Here is a tiny trained network, its code and every weight. The questions are about switching its units off for an input and a class, where a switched-off unit gives its printed mean instead of its output.

import numpy as np


def w(rows, s, z=0):
    codes = np.array(rows[::2]) - 128.0
    scale = np.full(codes.shape[1], s)
    scale[-1] = z or s
    return codes * scale


def f(y):
    return np.maximum(y, 0)


def log_softmax(a):
    a = a - a.max(-1, keepdims=True)
    return a - np.log(np.exp(a).sum(-1, keepdims=True))


def net(x, mask):
    res = np.array(x, float).reshape(1, 7) / 4 @ E
    y = f(res @ A[0][:, :-1].T + A[0][:, -1])
    res = res + np.where(mask, y, B[0][:, -1]) @ B[0][:, :-1]
    return log_softmax(res[-1] @ U[:, :-1].T + U[:, -1])


A, B = {}, {}
E = w([
[105,118,141,155,91],'x0',
[99,22,49,206,109],'x1',
[1,153,42,93,146],'x2',
[124,127,127,133,122],'x3',
[137,129,122,108,147],'x4',
[128,124,129,127,124],'x5',
[73,148,193,189,229],'x6',
],0.0092)
A[0] = w([
[67,201,135,130,106,148],'n1',
[174,103,233,136,81,83],'n2',
[98,163,162,132,150,157],'n3',
[146,101,225,119,156,40],'n4',
[86,147,176,158,141,218],'n5',
[51,100,67,101,124,198],'n6',
[185,156,54,87,53,253],'n7',
[82,118,92,180,156,138],'n8',
[95,108,90,169,201,158],'n9',
[169,125,241,92,156,106],'n10',
[204,41,101,178,173,182],'n11',
[130,111,165,212,154,185],'n12',
[109,126,142,109,215,180],'n13',
[180,140,182,109,134,113],'n14',
[188,161,241,108,78,124],'n15',
[86,174,136,174,53,147],'n16',
[165,144,196,100,128,111],'n17',
[105,194,181,149,79,140],'n18',
[98,123,184,204,227,248],'n19',
[47,189,117,183,248,138],'n20',
[213,96,41,152,113,199],'n21',
[102,165,158,151,127,137],'n22',
[139,123,31,79,129,171],'n23',
],0.012,0.0037)
B[0] = w([
[97,157,161,78,161,191],'n1',
[135,92,108,135,87,196],'n2',
[157,168,130,100,162,175],'n3',
[174,96,98,109,149,172],'n4',
[176,145,115,109,254,186],'n5',
[100,124,69,105,120,230],'n6',
[78,224,79,158,30,239],'n7',
[144,77,83,69,177,188],'n8',
[145,78,110,98,176,195],'n9',
[114,67,48,95,166,205],'n10',
[157,97,163,198,109,198],'n11',
[185,59,144,149,159,184],'n12',
[145,140,140,92,157,190],'n13',
[97,75,111,95,128,182],'n14',
[78,66,75,91,96,222],'n15',
[142,168,110,90,109,162],'n16',
[77,118,82,85,127,184],'n17',
[67,151,96,111,171,172],'n18',
[198,106,167,158,165,232],'n19',
[176,156,91,75,161,248],'n20',
[150,115,96,177,73,208],'n21',
[112,160,77,100,173,160],'n22',
[93,141,104,101,47,206],'n23',
],0.0094,0.012)
U = w([
[80,87,63,73,56,90],'0',
[175,76,63,112,191,151],'1',
[238,112,81,207,62,155],'2',
[234,48,220,198,176,5],'3',
[57,231,109,65,100,171],'4',
[169,255,167,81,206,161],'5',
],0.0085,0.003)

Each question gives the input, the list of numbers given to net, and the class t.
The units are the neurons (one row each of A and B). Each row of codes is followed by its name. A weight is (code - 128) times the scale printed after its matrix; where a second scale follows, it is the last column's (A, B and U).
mask holds one flag per neuron, in row order. A switched-off neuron (its flag False) gives its mean, the last column of its row in B, instead of its output. The means were averaged over made-up inputs and are rounded, as every weight is.
A unit's drop is (log p(t) with every unit on - log p(t) with that unit switched off) / (log p(t) with every unit on - log p(t) with every unit switched off).
The circuit of an input: a set's keep is (log p(t) with only the set's units on - log p(t) with every unit switched off) / (log p(t) with every unit on - log p(t) with every unit switched off). Starting from the 12 units with the biggest drops (on a tie, the unit counted first), units are removed one at a time, each time the one whose removal leaves the highest keep (on an exact tie, the one counted first), for as long as the keep stays at least 0.8.
circuit, biggest first: the units of the circuit, biggest drop first
top k neurons: the k neurons with the biggest drops, biggest first
drop when u is switched off: that unit's drop, to one decimal
input [1,2,-5,-5,5,-6,-7], class 2: circuit, biggest first : n21
input [-7,-1,8,-5,0,4,1], class 5: circuit, biggest first : n15; n20; n10
input [-1,4,0,1,8,-7,-8], class 2: circuit, biggest first : n21; n15
input [6,-6,1,-5,-6,8,6], class 5: top 2 neurons : n1; n3
input [4,0,3,-5,3,2,-6], class 4: circuit, biggest first : n7; n15; n10
input [0,0,1,-6,-2,3,6], class 5: top 2 neurons : n15; n20
input [-1,7,0,-4,1,1,-7], class 2: top 3 neurons : n21; n11; n15
input [-8,3,-8,-6,-3,6,-6], class 2: top 2 neurons : n11; n21
input [-4,-1,-7,5,7,-1,-5], class 0: drop when n15 is switched off : 0.2
input [-3,2,-3,8,-4,8,-8], class 2: drop when n21 is switched off : 0.2
input [-5,-2,3,-6,0,-5,0], class 4: drop when n8 is switched off : 0.1
input [4,8,0,-1,4,-4,-1], class 2: drop when n11 is switched off : 0.2
